Below are the code and all the weights of a small trained network. Each question names an input and a target symbol and asks about switching units off, where a switched-off unit gives its printed mean instead of its output.

import numpy as np


def w(rows, s, z=0):
    codes = np.array(rows[::2]) - 128.0
    scale = np.full(codes.shape[1], s)
    scale[-1] = z or s
    return codes * scale


def f(y):
    return np.maximum(y, 0)


def softmax(a):
    e = np.exp(a - a.max(-1, keepdims=True))
    return e / e.sum(-1, keepdims=True)


def log_softmax(a):
    a = a - a.max(-1, keepdims=True)
    return a - np.log(np.exp(a).sum(-1, keepdims=True))


def net(x, mask):
    ids = ['αεζθλμστω'.index(c) for c in x.split()]
    T = len(ids)
    res = E[ids] + P[:T]
    u = 0
    for l in range(3):
        q, k, v = (res @ M[l].T for M in (Q, K, V))
        z = softmax(np.where(np.tri(T) > 0, q @ k.T / 3**0.5, -1e9)) @ v
        res = res + np.where(mask[u], z, O[l][:, -1]) @ O[l][:, :-1]
        u += 1
        y = f(res @ A[l][:, :-1].T + A[l][:, -1])
        res = res + np.where(mask[u : u + 16], y, B[l][:, -1]) @ B[l][:, :-1]
        u += 16
    return log_softmax(res[-1] @ U[:, :-1].T + U[:, -1])


Q, K, V, O, A, B = {}, {}, {}, {}, {}, {}
E = w([
[157,164,118,182],'α',
[60,59,121,155],'ε',
[70,48,121,165],'ζ',
[160,161,99,127],'θ',
[143,142,202,28],'λ',
[232,86,204,105],'μ',
[140,65,74,69],'σ',
[36,112,153,121],'τ',
[71,140,122,248],'ω',
],0.013)
P = w([
[78,3,5,158],'0',
[94,93,40,109],'1',
[98,139,70,116],'2',
[108,175,124,131],'3',
[116,200,146,119],'4',
[114,227,172,111],'5',
],0.0035)
Q[0] = w([
[221,166,132,181],'L0H0',
[97,31,179,204],'L0H0',
[162,7,122,92],'L0H0',
],0.013)
K[0] = w([
[194,178,172,159],'L0H0',
[157,4,123,194],'L0H0',
[195,38,59,76],'L0H0',
],0.013)
V[0] = w([
[152,114,120,79],'L0H0',
[254,79,97,208],'L0H0',
[8,186,159,188],'L0H0',
],0.0046)
O[0] = w([
[141,148,132,156,112],'L0H0',
[29,225,88,21,255],'L0H0',
[173,3,152,140,95],'L0H0',
],0.0052,0.00074)
A[0] = w([
[195,246,214,155,55],'L0N0',
[163,55,74,127,140],'L0N1',
[164,134,231,164,10],'L0N2',
[137,201,185,158,151],'L0N3',
[255,113,47,173,78],'L0N4',
[16,169,146,91,10],'L0N5',
[192,154,145,116,23],'L0N6',
[132,125,222,213,3],'L0N7',
[121,112,102,134,71],'L0N8',
[49,181,193,72,53],'L0N9',
[135,114,233,68,152],'L0N10',
[129,167,13,181,25],'L0N11',
[251,96,58,97,147],'L0N12',
[74,44,107,120,97],'L0N13',
[234,73,116,100,107],'L0N14',
[183,231,59,153,80],'L0N15',
],0.0077,0.002)
B[0] = w([
[33,188,126,35,236],'L0N0',
[121,203,97,81,173],'L0N1',
[61,227,95,159,159],'L0N2',
[137,154,97,100,202],'L0N3',
[200,102,154,111,197],'L0N4',
[85,66,128,123,145],'L0N5',
[77,152,148,157,161],'L0N6',
[172,157,86,167,164],'L0N7',
[144,99,116,126,138],'L0N8',
[123,65,159,50,161],'L0N9',
[216,37,170,178,227],'L0N10',
[227,29,113,121,221],'L0N11',
[96,217,134,150,240],'L0N12',
[37,72,111,77,208],'L0N13',
[140,147,126,209,182],'L0N14',
[179,6,137,45,252],'L0N15',
],0.013,0.0026)
Q[1] = w([
[10,2,75,108],'L1H0',
[215,239,37,29],'L1H0',
[211,198,38,209],'L1H0',
],0.0083)
K[1] = w([
[69,58,118,87],'L1H0',
[123,251,144,52],'L1H0',
[112,187,67,142],'L1H0',
],0.013)
V[1] = w([
[205,45,169,130],'L1H0',
[18,253,72,122],'L1H0',
[81,181,103,131],'L1H0',
],0.005)
O[1] = w([
[118,232,127,109,214],'L1H0',
[147,1,127,146,3],'L1H0',
[132,73,126,136,69],'L1H0',
],0.0045,0.0023)
A[1] = w([
[128,58,73,105,24],'L1N0',
[179,187,176,105,184],'L1N1',
[132,111,68,223,108],'L1N2',
[144,93,98,87,176],'L1N3',
[64,160,154,107,88],'L1N4',
[59,253,56,97,137],'L1N5',
[90,207,24,190,168],'L1N6',
[202,173,147,254,54],'L1N7',
[248,133,154,147,73],'L1N8',
[98,98,203,221,163],'L1N9',
[208,161,57,221,19],'L1N10',
[172,133,120,228,52],'L1N11',
[140,228,130,108,4],'L1N12',
[144,106,49,168,100],'L1N13',
[138,211,121,178,75],'L1N14',
[128,55,236,178,103],'L1N15',
],0.0071,0.0031)
B[1] = w([
[93,196,99,188,173],'L1N0',
[151,222,92,199,254],'L1N1',
[174,141,127,227,166],'L1N2',
[177,100,129,82,231],'L1N3',
[91,123,135,168,154],'L1N4',
[208,100,173,119,171],'L1N5',
[165,24,141,144,165],'L1N6',
[156,127,140,4,160],'L1N7',
[43,123,75,129,194],'L1N8',
[148,74,124,78,179],'L1N9',
[73,131,161,165,152],'L1N10',
[101,146,163,188,148],'L1N11',
[98,116,150,230,155],'L1N12',
[163,159,133,174,164],'L1N13',
[167,112,147,93,147],'L1N14',
[138,120,124,41,163],'L1N15',
],0.016,0.0044)
Q[2] = w([
[11,182,184,174],'L2H0',
[133,183,201,30],'L2H0',
[253,163,149,100],'L2H0',
],0.013)
K[2] = w([
[145,215,10,125],'L2H0',
[180,196,149,22],'L2H0',
[206,105,252,121],'L2H0',
],0.012)
V[2] = w([
[189,134,118,250],'L2H0',
[207,2,131,136],'L2H0',
[191,98,222,135],'L2H0',
],0.0088)
O[2] = w([
[73,160,108,48,254],'L2H0',
[123,163,2,148,189],'L2H0',
[74,132,75,132,150],'L2H0',
],0.0096,0.0062)
A[2] = w([
[178,175,137,188,159],'L2N0',
[72,167,154,224,45],'L2N1',
[203,117,144,66,68],'L2N2',
[139,100,104,93,136],'L2N3',
[189,147,70,141,89],'L2N4',
[103,36,104,29,130],'L2N5',
[108,119,148,249,68],'L2N6',
[140,152,167,168,2],'L2N7',
[61,46,99,126,85],'L2N8',
[114,46,114,105,85],'L2N9',
[157,39,133,169,147],'L2N10',
[145,58,118,54,171],'L2N11',
[209,104,110,114,140],'L2N12',
[63,104,114,65,49],'L2N13',
[84,158,72,155,158],'L2N14',
[167,134,88,134,101],'L2N15',
],0.011,0.005)
B[2] = w([
[218,91,181,80,193],'L2N0',
[183,139,113,227,142],'L2N1',
[52,177,69,62,199],'L2N2',
[76,116,115,141,194],'L2N3',
[86,28,118,116,248],'L2N4',
[215,159,108,224,226],'L2N5',
[43,168,95,49,144],'L2N6',
[100,103,56,193,149],'L2N7',
[113,184,131,31,204],'L2N8',
[141,72,166,68,167],'L2N9',
[185,155,216,142,166],'L2N10',
[73,190,83,157,207],'L2N11',
[76,114,202,192,198],'L2N12',
[101,68,184,55,186],'L2N13',
[250,188,132,157,254],'L2N14',
[101,71,95,131,208],'L2N15',
],0.016,0.0093)
U = w([
[69,216,76,213,130],'α',
[158,38,139,136,63],'ε',
[113,90,82,239,202],'ζ',
[129,112,106,144,4],'θ',
[182,160,152,253,177],'λ',
[39,56,72,60,189],'μ',
[118,107,106,140,91],'σ',
[174,120,53,110,17],'τ',
[144,181,175,17,244],'ω',
],0.0056,0.003)

Each question gives the input, a string of symbols that net reads in full, and the target symbol t.
The units are the heads (3 rows each of Q, K, V and O) and the neurons (one row each of A and B). Each row of codes is followed by its name. A weight is (code - 128) times the scale printed after its matrix; where a second scale follows, it is the last column's (O, A, B and U).
mask holds one flag per unit, layer by layer, with each layer's heads first. A switched-off unit (its flag False) gives its mean, the last column of its rows in O or B, instead of its output. The means were averaged over made-up inputs and are rounded, as every weight is.
A unit's drop is (log p(t) with every unit on - log p(t) with that unit switched off) / (log p(t) with every unit on - log p(t) with every unit switched off).
The circuit of an input: a set's keep is (log p(t) with only the set's units on - log p(t) with every unit switched off) / (log p(t) with every unit on - log p(t) with every unit switched off). Starting from the 12 units with the biggest drops (on a tie, the unit counted first), units are removed one at a time, each time the one whose removal leaves the highest keep (on an exact tie, the one counted first), for as long as the keep stays at least 0.8.
circuit, biggest first: the units of the circuit, biggest drop first
most important unit: the unit with the biggest drop
k most important neurons: the k neurons with the biggest drops, biggest first
k most important neurons of layer l: the k neurons of layer l with the biggest drops, biggest first
input α θ μ θ μ α, target α: 2 most important neurons : [L0N2 L0N15]
input μ τ θ θ, target ε: 2 most important neurons of layer 1 : [L1N8 L1N1]
input ζ τ ζ α θ, target μ: 3 most important neurons : [L1N0 L0N10 L1N5]
input θ λ ω θ μ λ, target λ: circuit, biggest first : [L1H0 L0N10 L1N1 L1N12]
input λ μ ω θ ζ, target ω: most important unit : L2N8
input θ τ θ τ θ σ, target ε: 2 most important neurons : [L1N9 L1N15]
input λ τ α, target ε: 3 most important neurons : [L1N8 L2N0 L1N1]
input τ α ζ θ ζ, target λ: circuit, biggest first : [L2N2 L2N4]
input λ θ μ τ μ, target λ: 2 most important neurons : [L0N0 L2N1]
input θ θ μ α σ θ, target ζ: 3 most important neurons : [L1N5 L1N1 L0N10]
input ω ω θ μ θ μ, target λ: 3 most important neurons : [L0N0 L0N10 L2N1]
input ε θ ω ε α, target τ: 3 most important neurons : [L2N14 L1N1 L1N7]
input ω α ζ θ, target μ: 2 most important neurons : [L0N10 L1N0]
input τ θ σ τ α, target ε: most important unit : L2H0
input μ ω σ α θ, target ζ: 3 most important neurons of layer 0 : [L0N10 L0N15 L0N1]
input θ λ θ, target ω: 2 most important neurons of layer 1 : [L1N1 L1N6]
input λ ζ θ, target ω: 3 most important neurons : [L0N13 L1N0 L0N10]
input σ μ σ, target ζ: 3 most important neurons of layer 1 : [L1N1 L1N6 L1N5]
input ω θ θ θ θ ε, target ω: 4 most important neurons of layer 2 : [L2N8 L2N13 L2N9 L2N4]
input ω α τ, target ω: 2 most important neurons : [L2N8 L2N13]
input μ θ θ ω σ, target τ: 3 most important neurons : [L2N14 L2N5 L1N6]
input α μ λ α, target α: 3 most important neurons : [L0N15 L0N11 L0N12]
input θ λ θ τ σ θ, target ε: 2 most important neurons : [L1N1 L0N1]
input ε ε ζ, target ω: 2 most important neurons of layer 0 : [L0N13 L0N10]
input θ ω σ θ α, target ζ: most important neuron : [L0N0]
input θ ε λ λ ε, target λ: 2 most important neurons of layer 1 : [L1N15 L1N9]
input θ ω θ μ ω α, target τ: 2 most important neurons of layer 1 : [L1N6 L1N1]
input ε λ θ μ ζ, target λ: 2 most important neurons of layer 2 : [L2N5 L2N10]
input θ ε α μ θ, target α: 2 most important neurons of layer 1 : [L1N1 L1N3]
